Below is a small trained network, with its code and all its weights. Each question gives an input and a target symbol and asks what happens when units are switched off, that is, made to give their printed mean instead of their output.

import numpy as np


def w(rows, s, z=0):
    codes = np.array(rows[::2]) - 128.0
    scale = np.full(codes.shape[1], s)
    scale[-1] = z or s
    return codes * scale


def norm(h):
    return h / np.sqrt((h * h).mean(-1, keepdims=True) + 1e-5)


def f(y):
    return y / 2 * (1 + np.tanh(0.7978845608 * (y + 0.044715 * y**3)))


def softmax(a):
    e = np.exp(a - a.max(-1, keepdims=True))
    return e / e.sum(-1, keepdims=True)


def log_softmax(a):
    a = a - a.max(-1, keepdims=True)
    return a - np.log(np.exp(a).sum(-1, keepdims=True))


def net(x, mask):
    ids = ['ΓΣΦβδηθμξπψω'.index(c) for c in x.split()]
    T = len(ids)
    res = E[ids] + P[:T]
    u = 0
    for l in range(2):
        q, k, v = (norm(res) @ M[l].T for M in (Q, K, V))
        z = softmax(np.where(np.tri(T) > 0, q @ k.T / 2**0.5, -1e9)) @ v
        res = res + np.where(mask[u], z, O[l][:, -1]) @ O[l][:, :-1]
        u += 1
        y = f(norm(res) @ A[l][:, :-1].T + A[l][:, -1])
        res = res + np.where(mask[u : u + 4], y, B[l][:, -1]) @ B[l][:, :-1]
        u += 4
    return log_softmax(norm(res)[-1] @ U[:, :-1].T + U[:, -1])


Q, K, V, O, A, B = {}, {}, {}, {}, {}, {}
E = w([
[191,106,109,242,130,155,60],'Γ',
[163,115,117,162,151,221,99],'Σ',
[187,158,46,112,108,234,92],'Φ',
[108,171,130,176,175,205,162],'β',
[153,143,75,159,177,220,155],'δ',
[121,170,193,172,158,255,141],'η',
[195,61,154,101,236,178,172],'θ',
[166,139,104,185,122,137,127],'μ',
[205,134,52,125,133,204,133],'ξ',
[172,195,161,181,104,210,121],'π',
[136,88,100,143,182,196,102],'ψ',
[127,87,99,162,181,149,130],'ω',
],0.0075)
P = w([
[54,134,153,60,86,71,139],'0',
[150,158,47,102,69,199,111],'1',
[165,140,64,116,72,207,113],'2',
[156,154,66,159,84,207,100],'3',
[166,152,82,185,93,234,107],'4',
[171,123,94,188,112,238,115],'5',
[174,127,113,216,111,238,109],'6',
[187,114,116,225,132,244,110],'7',
[180,106,119,241,138,235,111],'8',
[190,110,125,254,145,249,124],'9',
[195,98,138,248,170,240,115],'10',
],0.0062)
Q[0] = w([
[45,167,162,80,76,1,123],'L0H1',
[148,141,115,100,150,105,166],'L0H1',
],0.0077)
K[0] = w([
[253,118,90,171,119,240,167],'L0H1',
[191,54,170,167,126,165,90],'L0H1',
],0.0055)
V[0] = w([
[126,77,151,130,154,254,34],'L0H1',
[245,246,179,143,72,177,150],'L0H1',
],0.0055)
O[0] = w([
[89,2,153,168,66,222,117,248],'L0H1',
[118,117,67,167,112,145,252,33],'L0H1',
],0.01,0.0018)
A[0] = w([
[157,65,97,61,185,67,202,255],'L0N1',
[204,150,173,65,221,90,68,2],'L0N2',
[111,157,139,190,106,145,214,163],'L0N3',
[225,202,117,202,254,100,121,8],'L0N4',
],0.007,0.0013)
B[0] = w([
[90,126,73,89,81,77,68,115],'L0N1',
[121,187,131,254,70,102,113,202],'L0N2',
[100,80,121,109,181,45,86,214],'L0N3',
[193,179,116,137,118,218,150,254],'L0N4',
],0.0096,0.0034)
Q[1] = w([
[132,112,90,171,105,208,116],'L1H1',
[91,163,184,73,127,1,135],'L1H1',
],0.0088)
K[1] = w([
[44,173,181,63,80,4,150],'L1H1',
[254,125,54,190,195,205,106],'L1H1',
],0.0072)
V[1] = w([
[128,104,124,116,152,237,155],'L1H1',
[221,163,2,75,76,127,80],'L1H1',
],0.0085)
O[1] = w([
[120,152,75,195,193,122,80,125],'L1H1',
[248,44,89,116,87,87,83,2],'L1H1',
],0.011,0.0033)
A[1] = w([
[27,1,103,171,168,166,225,189],'L1N1',
[31,184,130,141,189,140,100,254],'L1N2',
[165,121,91,207,115,184,160,108],'L1N3',
[107,53,171,118,91,116,139,194],'L1N4',
],0.0093,0.0045)
B[1] = w([
[150,172,125,168,2,101,101,240],'L1N1',
[203,92,33,33,133,98,95,254],'L1N2',
[161,93,133,105,135,134,167,200],'L1N3',
[141,117,74,27,91,239,107,147],'L1N4',
],0.0086,0.0099)
U = w([
[139,170,90,80,68,144,78,254],'Γ',
[121,131,130,197,100,211,112,132],'Σ',
[132,86,150,254,153,156,170,159],'Φ',
[119,203,125,66,179,150,187,72],'β',
[128,124,80,132,251,94,107,95],'δ',
[11,184,100,182,136,125,142,89],'η',
[82,118,213,78,85,187,166,76],'θ',
[222,196,153,144,145,67,189,41],'μ',
[158,14,141,67,142,92,179,87],'ξ',
[86,141,151,156,37,72,212,86],'π',
[69,81,173,106,179,149,38,63],'ψ',
[116,192,210,169,111,88,52,49],'ω',
],0.0081,0.0048)

Each question gives the input, a string of symbols that net reads in full, and the target symbol t.
The units are the heads (2 rows each of Q, K, V and O) and the neurons (one row each of A and B). Each row of codes is followed by its name. A weight is (code - 128) times the scale printed after its matrix; where a second scale follows, it is the last column's (O, A, B and U).
mask holds one flag per unit, layer by layer, with each layer's heads first. A switched-off unit (its flag False) gives its mean, the last column of its rows in O or B, instead of its output. The means were averaged over made-up inputs and are rounded, as every weight is.
A unit's drop is (log p(t) with every unit on - log p(t) with that unit switched off) / (log p(t) with every unit on - log p(t) with every unit switched off).
The circuit of an input: a set's keep is (log p(t) with only the set's units on - log p(t) with every unit switched off) / (log p(t) with every unit on - log p(t) with every unit switched off). Starting from all 10 units, units are removed one at a time, each time the one whose removal leaves the highest keep (on an exact tie, the one counted first), for as long as the keep stays at least 0.8.
units of the circuit, in order: the units of the circuit, biggest drop first
most important unit: the unit with the biggest drop
k most important neurons: the k neurons with the biggest drops, biggest first
k most important neurons of layer l: the k neurons of layer l with the biggest drops, biggest first
input β ψ π ψ θ ψ μ ω β, target β: units of the circuit, in order -> [L0N4; L1H1; L0H1; L1N1]
input ξ δ η ξ π Φ ξ δ β θ, target ξ: units of the circuit, in order -> [L1H1; L0H1; L0N1]
input δ δ Σ, target δ: units of the circuit, in order -> [L1H1; L1N1]
input δ μ Φ Σ π θ Φ Φ Γ ψ θ, target δ: units of the circuit, in order -> [L1H1; L1N2; L0N4; L1N4]
input μ η Φ θ π θ δ Σ β ξ, target μ: units of the circuit, in order -> [L0H1]
input ω ω Φ η π θ θ, target ω: units of the circuit, in order -> [L0H1; L0N2]
input ω μ ω, target ω: units of the circuit, in order -> [L0H1; L0N2]
input ψ θ Φ θ Γ η, target ψ: units of the circuit, in order -> [L0H1; L1N1]
input δ η β Φ Γ δ Σ Γ ω, target δ: units of the circuit, in order -> [L1H1; L0N2]
input θ Γ Φ η η ω Σ ω, target θ: 3 most important neurons of layer 0 -> [L0N2; L0N1; L0N4]
input θ θ Γ ξ ξ μ μ, target θ: 2 most important neurons of layer 1 -> [L1N2; L1N1]
input δ Σ θ Γ θ ξ Γ δ ξ δ, target δ: 2 most important neurons of layer 0 -> [L0N3; L0N2]
input θ θ μ ω θ β, target θ: 2 most important neurons of layer 1 -> [L1N2; L1N1]
input θ θ δ, target θ: 3 most important neurons -> [L0N1; L0N2; L1N2]
input θ η μ η, target θ: 2 most important neurons -> [L0N2; L0N1]
input θ ψ θ η ξ π ξ ψ π, target θ: most important unit -> L1H1
input θ β δ δ η μ η, target θ: 3 most important neurons of layer 0 -> [L0N2; L0N1; L0N4]
input π δ β θ ω η, target π: 2 most important neurons -> [L1N1; L0N3]
input ω ψ Σ μ θ ξ Γ θ Σ β, target ω: 2 most important neurons -> [L0N2; L1N2]
input η θ β δ ψ ξ η Γ ξ θ, target η: units of the circuit, in order -> [L1H1]
input π η Σ β, target π: 2 most important neurons -> [L1N1; L0N3]
input β π ξ θ ψ Σ Σ δ ξ π, target β: 2 most important neurons -> [L0N4; L1N1]
input ξ β Γ π ξ Γ η η ψ η ξ, target ξ: 2 most important neurons -> [L0N1; L1N1]
input ω δ θ Γ π, target ω: 2 most important neurons -> [L1N2; L0N2]
input θ Γ ξ β η ξ, target θ: 2 most important neurons -> [L1N2; L0N2]
input ψ θ ξ ω δ β Γ Σ Γ π ψ, target ψ: 2 most important neurons -> [L1N1; L0N4]
